Below is a small trained network, with its code and all its weights. Each question gives an input and a class and asks what happens when units are switched off, that is, made to give their printed mean instead of their output.

import numpy as np


def w(rows, s, z=0):
    codes = np.array(rows[::2]) - 128.0
    scale = np.full(codes.shape[1], s)
    scale[-1] = z or s
    return codes * scale


def norm(h):
    return h / np.sqrt((h * h).mean(-1, keepdims=True) + 1e-5)


def f(y):
    return np.maximum(y, 0)


def log_softmax(a):
    a = a - a.max(-1, keepdims=True)
    return a - np.log(np.exp(a).sum(-1, keepdims=True))


def net(x, mask):
    res = np.array(x, float).reshape(1, 8) / 4 @ E
    u = 0
    for l in range(4):
        y = f(norm(res) @ A[l][:, :-1].T + A[l][:, -1])
        res = res + np.where(mask[u : u + 8], y, B[l][:, -1]) @ B[l][:, :-1]
        u += 8
    return log_softmax(norm(res)[-1] @ U[:, :-1].T + U[:, -1])


A, B = {}, {}
E = w([
[127,129,129,128,129,127,130,129],'x0',
[80,146,140,104,132,31,175,65],'x1',
[134,126,120,145,112,172,100,40],'x2',
[29,87,206,206,192,135,87,147],'x3',
[130,128,130,129,126,128,128,129],'x4',
[125,127,126,126,129,131,130,127],'x5',
[48,84,141,73,2,148,120,137],'x6',
[109,169,82,252,78,107,144,138],'x7',
],0.0067)
A[0] = w([
[149,144,173,114,121,55,138,237,39],'L0N0',
[113,147,105,191,122,98,148,136,34],'L0N1',
[83,83,133,74,195,101,65,117,118],'L0N2',
[122,169,143,56,153,122,112,114,66],'L0N3',
[1,82,175,141,56,127,134,141,76],'L0N4',
[140,67,161,153,127,152,230,93,130],'L0N5',
[142,163,148,150,203,169,135,122,172],'L0N6',
[113,87,150,115,137,18,184,44,3],'L0N7',
],0.008,0.0041)
B[0] = w([
[2,130,33,92,153,227,217,23,167],'L0N0',
[143,103,134,181,95,79,166,92,162],'L0N1',
[163,37,125,176,113,91,141,121,194],'L0N2',
[152,20,111,127,137,72,142,105,161],'L0N3',
[151,174,162,123,84,131,147,121,254],'L0N4',
[77,108,109,106,116,132,93,120,146],'L0N5',
[135,154,185,111,44,146,158,122,199],'L0N6',
[106,175,51,126,156,141,24,207,188],'L0N7',
],0.0087,0.0057)
A[1] = w([
[159,107,109,110,87,138,69,75,173],'L1N0',
[102,114,146,187,128,154,11,41,118],'L1N1',
[121,182,133,183,65,107,168,108,200],'L1N2',
[165,185,163,153,236,139,127,127,4],'L1N3',
[84,125,153,120,160,112,186,226,91],'L1N4',
[179,148,117,181,254,86,191,81,145],'L1N5',
[60,185,168,73,171,44,136,50,77],'L1N6',
[179,114,95,112,89,84,167,165,50],'L1N7',
],0.0076,0.0031)
B[1] = w([
[148,207,97,132,163,108,200,134,205],'L1N0',
[96,162,121,94,162,110,177,112,196],'L1N1',
[153,79,136,102,184,93,144,146,253],'L1N2',
[139,190,190,97,31,100,117,142,142],'L1N3',
[105,193,123,91,182,129,169,60,153],'L1N4',
[72,134,161,70,1,141,127,128,183],'L1N5',
[153,161,133,138,123,149,46,170,169],'L1N6',
[156,151,58,107,153,101,159,125,166],'L1N7',
],0.0088,0.0065)
A[2] = w([
[139,155,128,146,129,147,118,51,6],'L2N0',
[170,143,135,139,151,255,122,196,49],'L2N1',
[81,77,91,61,67,124,108,124,134],'L2N2',
[157,156,103,123,122,102,31,139,182],'L2N3',
[128,113,127,123,59,192,129,169,223],'L2N4',
[189,157,148,187,153,135,176,152,112],'L2N5',
[152,122,166,71,181,175,91,146,98],'L2N6',
[170,116,146,130,119,115,169,87,170],'L2N7',
],0.0086,0.0025)
B[2] = w([
[81,193,79,94,177,87,172,47,145],'L2N0',
[54,155,82,103,121,86,24,179,203],'L2N1',
[179,176,140,140,116,130,110,113,254],'L2N2',
[102,126,120,100,121,122,140,177,181],'L2N3',
[91,161,162,116,129,1,172,100,245],'L2N4',
[80,129,118,110,85,62,131,85,208],'L2N5',
[136,95,92,124,95,114,95,82,173],'L2N6',
[82,88,131,82,127,118,165,223,235],'L2N7',
],0.009,0.0042)
A[3] = w([
[69,154,68,132,126,121,1,167,80],'L3N0',
[180,86,181,28,182,153,86,119,154],'L3N1',
[79,88,217,172,154,131,113,142,124],'L3N2',
[99,129,85,216,123,57,160,122,129],'L3N3',
[113,161,126,115,167,163,143,62,77],'L3N4',
[71,138,253,183,209,145,68,126,78],'L3N5',
[144,133,85,49,100,44,231,192,252],'L3N6',
[86,183,67,93,156,165,139,112,130],'L3N7',
],0.0089,0.0034)
B[3] = w([
[107,131,144,68,168,95,43,158,148],'L3N0',
[55,79,72,244,67,91,144,128,144],'L3N1',
[250,123,89,114,151,176,130,133,148],'L3N2',
[115,52,91,88,99,143,78,109,160],'L3N3',
[63,118,164,146,168,186,141,132,134],'L3N4',
[184,173,83,113,147,158,152,157,145],'L3N5',
[140,123,166,161,155,160,97,122,253],'L3N6',
[95,116,160,147,185,152,167,156,155],'L3N7',
],0.011,0.02)
U = w([
[65,193,82,98,153,66,33,170,120],'0',
[147,204,239,133,14,95,174,108,101],'1',
[114,9,63,195,86,87,139,87,97],'2',
[240,168,79,115,206,174,184,148,121],'3',
[11,153,140,125,223,158,213,60,70],'4',
[141,104,192,135,194,133,99,123,253],'5',
],0.011,0.0056)

Each question gives the input, the list of numbers given to net, and the class t.
The units are the neurons (one row each of A and B). Each row of codes is followed by its name. A weight is (code - 128) times the scale printed after its matrix; where a second scale follows, it is the last column's (A, B and U).
mask holds one flag per neuron, layer by layer. A switched-off neuron (its flag False) gives its mean, the last column of its row in B, instead of its output. The means were averaged over made-up inputs and are rounded, as every weight is.
A unit's drop is (log p(t) with every unit on - log p(t) with that unit switched off) / (log p(t) with every unit on - log p(t) with every unit switched off).
The circuit of an input: a set's keep is (log p(t) with only the set's units on - log p(t) with every unit switched off) / (log p(t) with every unit on - log p(t) with every unit switched off). Starting from the 12 units with the biggest drops (on a tie, the unit counted first), units are removed one at a time, each time the one whose removal leaves the highest keep (on an exact tie, the one counted first), for as long as the keep stays at least 0.8.
units of the circuit, in order: the units of the circuit, biggest drop first
k most important neurons: the k neurons with the biggest drops, biggest first
k most important neurons of layer l: the k neurons of layer l with the biggest drops, biggest first
input [2,4,1,1,1,8,-6,-4], class 1: units of the circuit, in order : L1N5
input [1,-5,-1,2,1,4,6,-6], class 1: 2 most important neurons of layer 3 : L3N3, L3N0
input [-2,0,-7,7,3,-8,-5,5], class 3: 4 most important neurons of layer 1 : L1N0, L1N1, L1N2, L1N7
input [1,6,7,-5,0,4,2,2], class 4: 2 most important neurons of layer 3 : L3N7, L3N4
input [-1,5,3,6,2,0,1,5], class 3: 2 most important neurons of layer 3 : L3N5, L3N2
input [5,-4,-4,6,7,7,-3,7], class 2: units of the circuit, in order : L3N3, L0N1
input [1,1,1,0,3,1,-6,-7], class 2: 2 most important neurons : L3N1, L0N3
input [-8,6,-7,-6,0,-4,5,4], class 5: units of the circuit, in order : L3N6, L1N2
input [-4,3,2,3,-1,-3,-8,7], class 1: 3 most important neurons : L1N5, L1N3, L0N2
input [1,-7,4,-2,4,6,-8,-4], class 1: 2 most important neurons : L1N3, L0N7
input [4,3,2,-5,4,3,6,-7], class 2: units of the circuit, in order : L3N1, L0N3
input [0,8,1,8,-4,-4,3,-8], class 0: 2 most important neurons of layer 3 : L3N6, L3N0
input [7,-5,6,7,-7,-5,-4,2], class 3: 2 most important neurons of layer 0 : L0N7, L0N0
input [6,-1,-6,-1,-5,-3,-5,3], class 4: units of the circuit, in order : L0N0
input [-3,-8,-7,6,0,-3,5,-4], class 0: units of the circuit, in order : L2N1, L3N6
input [-3,6,5,-5,-5,-7,-3,5], class 0: 3 most important neurons : L0N7, L0N2, L3N2
input [3,-1,6,8,5,7,2,4], class 3: units of the circuit, in order : L3N2, L3N5
input [-3,4,8,-4,-3,8,-6,-3], class 4: units of the circuit, in order : L2N0, L3N4
input [6,8,3,-8,-7,8,5,7], class 0: 3 most important neurons : L0N7, L3N2, L0N2
input [-2,6,-8,-6,-6,6,1,5], class 4: 2 most important neurons : L0N0, L3N7
input [-5,-6,4,-3,5,2,-7,8], class 2: units of the circuit, in order : L3N3, L2N5
input [2,6,2,-6,-7,-4,-6,-5], class 0: 2 most important neurons : L0N7, L1N6
input [-2,3,4,3,-4,1,-1,6], class 2: units of the circuit, in order : L3N3
input [-3,5,-2,6,4,8,-1,-4], class 3: 3 most important neurons : L0N2, L3N5, L3N2
input [1,-6,-6,-1,6,2,-1,7], class 2: 3 most important neurons : L0N1, L0N7, L3N3
input [-6,4,8,2,8,-4,-3,-6], class 4: 3 most important neurons : L1N0, L1N2, L1N1
input [0,8,1,-6,4,4,1,-5], class 0: units of the circuit, in order : L0N7
input [-2,-1,-6,5,-8,-7,4,-5], class 4: 2 most important neurons of layer 1 : L1N4, L1N2
